Here is a tiny trained network, its code and every weight. The questions are about switching its units off for an input and a class, where a switched-off unit gives its printed mean instead of its output.

import numpy as np


def w(rows, s, z=0):
    codes = np.array(rows[::2]) - 128.0
    scale = np.full(codes.shape[1], s)
    scale[-1] = z or s
    return codes * scale


def norm(h):
    return h / np.sqrt((h * h).mean(-1, keepdims=True) + 1e-5)


def f(y):
    return np.maximum(y, 0)


def log_softmax(a):
    a = a - a.max(-1, keepdims=True)
    return a - np.log(np.exp(a).sum(-1, keepdims=True))


def net(x, mask):
    res = np.array(x, float).reshape(1, 2) / 4 @ E
    u = 0
    for l in range(2):
        y = f(norm(res) @ A[l][:, :-1].T + A[l][:, -1])
        res = res + np.where(mask[u : u + 5], y, B[l][:, -1]) @ B[l][:, :-1]
        u += 5
    return log_softmax(norm(res)[-1] @ U[:, :-1].T + U[:, -1])


A, B = {}, {}
E = w([
[62,135,251,111,136,148,115,197],'x0',
[91,118,138,99,173,186,108,93],'x1',
],0.013)
A[0] = w([
[102,107,104,100,112,121,202,153,2],'L0N1',
[10,90,138,58,201,163,97,69,135],'L0N2',
[147,83,94,190,185,101,161,104,108],'L0N3',
[81,197,168,123,150,204,114,152,151],'L0N4',
[127,151,136,118,112,122,128,174,68],'L0N5',
],0.011,0.0073)
B[0] = w([
[87,81,25,161,60,208,181,156,128],'L0N1',
[101,112,171,168,34,32,133,180,251],'L0N2',
[98,161,153,83,50,152,90,122,187],'L0N3',
[185,149,100,59,112,182,121,104,223],'L0N4',
[48,164,2,157,51,130,146,131,143],'L0N5',
],0.012,0.011)
A[1] = w([
[68,177,196,126,179,150,109,232,132],'L1N1',
[158,136,249,101,179,136,82,185,113],'L1N2',
[157,155,228,94,186,159,116,184,91],'L1N3',
[184,63,85,172,145,64,98,53,182],'L1N4',
[174,190,71,197,214,191,229,87,2],'L1N5',
],0.012,0.0073)
B[1] = w([
[126,50,83,161,130,148,204,91,234],'L1N1',
[85,75,87,194,141,182,168,72,214],'L1N2',
[130,57,8,140,168,160,129,67,186],'L1N3',
[92,79,182,145,219,151,138,138,253],'L1N4',
[80,51,72,219,62,206,167,105,128],'L1N5',
],0.014,0.0061)
U = w([
[107,47,55,112,193,230,146,52,128],'0',
[83,62,176,195,118,79,178,189,186],'1',
[118,175,123,48,41,141,95,167,127],'2',
[197,249,224,102,254,90,93,100,2],'3',
],0.013,0.0073)

Each question gives the input, the list of numbers given to net, and the class t.
The units are the neurons (one row each of A and B). Each row of codes is followed by its name. A weight is (code - 128) times the scale printed after its matrix; where a second scale follows, it is the last column's (A, B and U).
mask holds one flag per neuron, layer by layer. A switched-off neuron (its flag False) gives its mean, the last column of its row in B, instead of its output. The means were averaged over made-up inputs and are rounded, as every weight is.
A unit's drop is (log p(t) with every unit on - log p(t) with that unit switched off) / (log p(t) with every unit on - log p(t) with every unit switched off).
The circuit of an input: a set's keep is (log p(t) with only the set's units on - log p(t) with every unit switched off) / (log p(t) with every unit on - log p(t) with every unit switched off). Starting from all 10 units, units are removed one at a time, each time the one whose removal leaves the highest keep (on an exact tie, the one counted first), for as long as the keep stays at least 0.8.
units of the circuit, in order: the units of the circuit, biggest drop first
most important unit: the unit with the biggest drop
top k neurons in layer l: the k neurons of layer l with the biggest drops, biggest first
drop of u: that unit's drop, to one decimal
input [4,0], class 0: top 2 neurons in layer 0 : [L0N4 L0N3]
input [-2,-3], class 2: units of the circuit, in order : [L0N3 L1N1]
input [-2,3], class 2: units of the circuit, in order : [L1N1 L1N2]
input [-3,4], class 1: most important unit : L0N4
input [-1,3], class 2: units of the circuit, in order : [L1N1 L1N2]
input [0,0], class 2: units of the circuit, in order : [L1N1 L1N4]
input [2,1], class 2: units of the circuit, in order : [L0N4 L1N1]
input [0,-2], class 2: units of the circuit, in order : [L1N4 L1N1]
input [4,1], class 0: top 3 neurons in layer 1 : [L1N2 L1N3 L1N1]
input [2,3], class 2: units of the circuit, in order : [L0N4 L1N1]
input [-3,0], class 2: units of the circuit, in order : [L0N3 L1N1]
input [4,7], class 1: top 2 neurons in layer 0 : [L0N2 L0N3]
input [0,-3], class 2: top 2 neurons in layer 0 : [L0N5 L0N2]
input [4,-4], class 0: units of the circuit, in order : [L0N2]
input [1,5], class 1: top 3 neurons in layer 0 : [L0N2 L0N3 L0N5]
input [2,5], class 1: top 2 neurons in layer 0 : [L0N2 L0N3]
input [3,2], class 2: top 2 neurons in layer 0 : [L0N2 L0N4]
input [-4,6], class 1: top 2 neurons in layer 0 : [L0N4 L0N2]
input [-3,6], class 1: top 2 neurons in layer 0 : [L0N2 L0N4]
input [5,-3], class 0: most important unit : L0N2
input [-1,8], class 1: drop of L0N2 : 1.3
input [2,8], class 1: drop of L0N3 : 0.1
